Here is a tiny trained network, its code and every weight. The questions are about switching its units off for an input and a target symbol, where a switched-off unit gives its printed mean instead of its output.

import numpy as np


def w(rows, s, z=0):
    codes = np.array(rows[::2]) - 128.0
    scale = np.full(codes.shape[1], s)
    scale[-1] = z or s
    return codes * scale


def f(y):
    return y / 2 * (1 + np.tanh(0.7978845608 * (y + 0.044715 * y**3)))


def softmax(a):
    e = np.exp(a - a.max(-1, keepdims=True))
    return e / e.sum(-1, keepdims=True)


def log_softmax(a):
    a = a - a.max(-1, keepdims=True)
    return a - np.log(np.exp(a).sum(-1, keepdims=True))


def net(x, mask):
    ids = ['ΔΠΦΨΩαβγζηθλμτ'.index(c) for c in x.split()]
    T = len(ids)
    res = E[ids] + P[:T]
    r = res
    for j in range(3):
        rows = slice(3 * j, 3 * j + 3)
        q, k, v = (r @ M[0][rows].T for M in (Q, K, V))
        z = softmax(np.where(np.tri(T) > 0, q @ k.T / 3**0.5, -1e9)) @ v
        o = O[0][rows]
        res = res + np.where(mask[j], z, o[:, -1]) @ o[:, :-1]
    y = f(res @ A[0][:, :-1].T + A[0][:, -1])
    res = res + np.where(mask[3:11], y, B[0][:, -1]) @ B[0][:, :-1]
    return log_softmax(res[-1] @ U[:, :-1].T + U[:, -1])


Q, K, V, O, A, B = {}, {}, {}, {}, {}, {}
E = w([
[132,148,64,170],'Δ',
[68,108,197,104],'Π',
[102,157,81,190],'Φ',
[106,90,162,149],'Ψ',
[152,113,91,142],'Ω',
[117,130,142,44],'α',
[6,104,92,102],'β',
[86,119,122,218],'γ',
[152,143,67,112],'ζ',
[144,97,133,83],'η',
[123,131,114,108],'θ',
[134,126,72,204],'λ',
[104,177,76,112],'μ',
[118,130,114,128],'τ',
],0.024)
P = w([
[145,140,157,162],'0',
[128,231,131,171],'1',
[217,57,145,139],'2',
[56,190,74,128],'3',
[141,81,52,143],'4',
[82,91,75,118],'5',
[67,138,16,116],'6',
[101,43,51,106],'7',
[37,141,10,73],'8',
],0.014)
Q[0] = w([
[58,228,145,120],'h0',
[2,41,53,133],'h0',
[74,165,69,157],'h0',
[92,138,143,126],'h1',
[105,183,129,120],'h1',
[144,129,149,185],'h1',
[183,87,131,136],'h2',
[236,172,184,158],'h2',
[171,64,182,194],'h2',
],0.015)
K[0] = w([
[208,16,121,149],'h0',
[20,46,2,95],'h0',
[96,26,141,74],'h0',
[153,68,109,117],'h1',
[249,56,119,108],'h1',
[139,144,186,134],'h1',
[117,242,181,160],'h2',
[223,211,248,173],'h2',
[209,213,142,104],'h2',
],0.008)
V[0] = w([
[238,158,115,12],'h0',
[100,127,224,101],'h0',
[94,171,121,3],'h0',
[173,176,184,84],'h1',
[199,22,139,178],'h1',
[139,31,99,88],'h1',
[66,210,112,122],'h2',
[162,130,86,83],'h2',
[134,137,133,241],'h2',
],0.013)
O[0] = w([
[111,114,169,158,2],'h0',
[11,35,147,103,94],'h0',
[76,122,160,164,171],'h0',
[128,87,173,128,71],'h1',
[157,89,133,165,78],'h1',
[196,126,126,84,112],'h1',
[33,232,149,72,224],'h2',
[212,163,195,214,111],'h2',
[192,139,146,63,128],'h2',
],0.012,0.0088)
A[0] = w([
[103,156,75,206,131],'n0',
[83,170,106,32,75],'n1',
[177,166,122,120,93],'n2',
[250,135,163,216,252],'n3',
[143,133,162,65,186],'n4',
[174,92,106,93,174],'n5',
[139,172,182,174,134],'n6',
[131,133,123,144,188],'n7',
],0.011,0.016)
B[0] = w([
[88,81,183,134,190],'n0',
[156,105,114,212,254],'n1',
[125,183,60,187,169],'n2',
[188,126,165,72,184],'n3',
[132,173,87,106,178],'n4',
[167,8,118,163,156],'n5',
[195,165,167,200,149],'n6',
[56,105,163,20,164],'n7',
],0.012,0.021)
U = w([
[121,166,94,91,140],'Δ',
[37,96,34,84,154],'Π',
[86,175,45,108,106],'Φ',
[133,34,91,115,136],'Ψ',
[155,84,138,99,194],'Ω',
[91,93,196,137,122],'α',
[126,94,108,185,16],'β',
[139,65,60,175,2],'γ',
[156,145,173,146,98],'ζ',
[145,49,164,130,195],'η',
[71,180,131,13,156],'θ',
[153,105,81,104,118],'λ',
[139,158,152,214,29],'μ',
[69,173,80,2,217],'τ',
],0.0078,0.0068)

Each question gives the input, a string of symbols that net reads in full, and the target symbol t.
The units are the heads (3 rows each of Q, K, V and O) and the neurons (one row each of A and B). Each row of codes is followed by its name. A weight is (code - 128) times the scale printed after its matrix; where a second scale follows, it is the last column's (O, A, B and U).
mask holds one flag per unit, heads first, then neurons. A switched-off unit (its flag False) gives its mean, the last column of its rows in O or B, instead of its output. The means were averaged over made-up inputs and are rounded, as every weight is.
A unit's drop is (log p(t) with every unit on - log p(t) with that unit switched off) / (log p(t) with every unit on - log p(t) with every unit switched off).
The circuit of an input: a set's keep is (log p(t) with only the set's units on - log p(t) with every unit switched off) / (log p(t) with every unit on - log p(t) with every unit switched off). Starting from all 11 units, units are removed one at a time, each time the one whose removal leaves the highest keep (on an exact tie, the one counted first), for as long as the keep stays at least 0.8.
units of the circuit, in order: the units of the circuit, biggest drop first
most important unit: the unit with the biggest drop
k most important neurons: the k neurons with the biggest drops, biggest first
heads that matter: for each layer, one digit per head in row order, 1 if its drop is at least 0.15 and else 0, layers parted by /
input α Π τ Ψ Π α Π, target α: units of the circuit, in order => [h0]
input α θ Π, target θ: heads that matter => 000
input Π Φ τ, target Φ: 3 most important neurons => [n4 n1 n2]
input θ τ Π λ λ, target λ: heads that matter => 101
input μ α α, target α: 2 most important neurons => [n2 n6]
input ζ τ Π Δ θ Π, target θ: units of the circuit, in order => [n1 h2 n5]
input α θ Π α Φ Ψ Φ Π, target Φ: units of the circuit, in order => [h0 n2 h1]
input μ Φ α, target Φ: 2 most important neurons => [n1 n4]
input Π μ τ γ, target τ: units of the circuit, in order => [n1 h2 h1]
input α Π Π Π Π τ τ Π, target τ: 2 most important neurons => [n1 n5]
input λ Δ Π γ, target Π: heads that matter => 100
input μ Ω λ μ, target λ: heads that matter => 100
input τ η α λ λ Φ, target λ: heads that matter => 101
input Π Π α ζ λ α, target λ: 2 most important neurons => [n5 n2]
input Π Π λ Π, target λ: heads that matter => 110
input α Π Π α, target Π: heads that matter => 100
input Δ θ Π Π λ, target Π: units of the circuit, in order => [h0]
input Φ μ Φ τ Ω Δ μ, target Δ: 3 most important neurons => [n2 n3 n1]
input Π μ Π τ Π α ζ, target α: heads that matter => 101
input β Π α α ζ Π Π, target Φ: units of the circuit, in order => [n1 h2 n0 n5]
input ζ Π Π τ Φ λ α λ, target α: most important unit => h0
input α θ Π Ψ η α Ψ Π α, target Π: heads that matter => 101
input Π μ λ, target μ: units of the circuit, in order => [n6 h0]
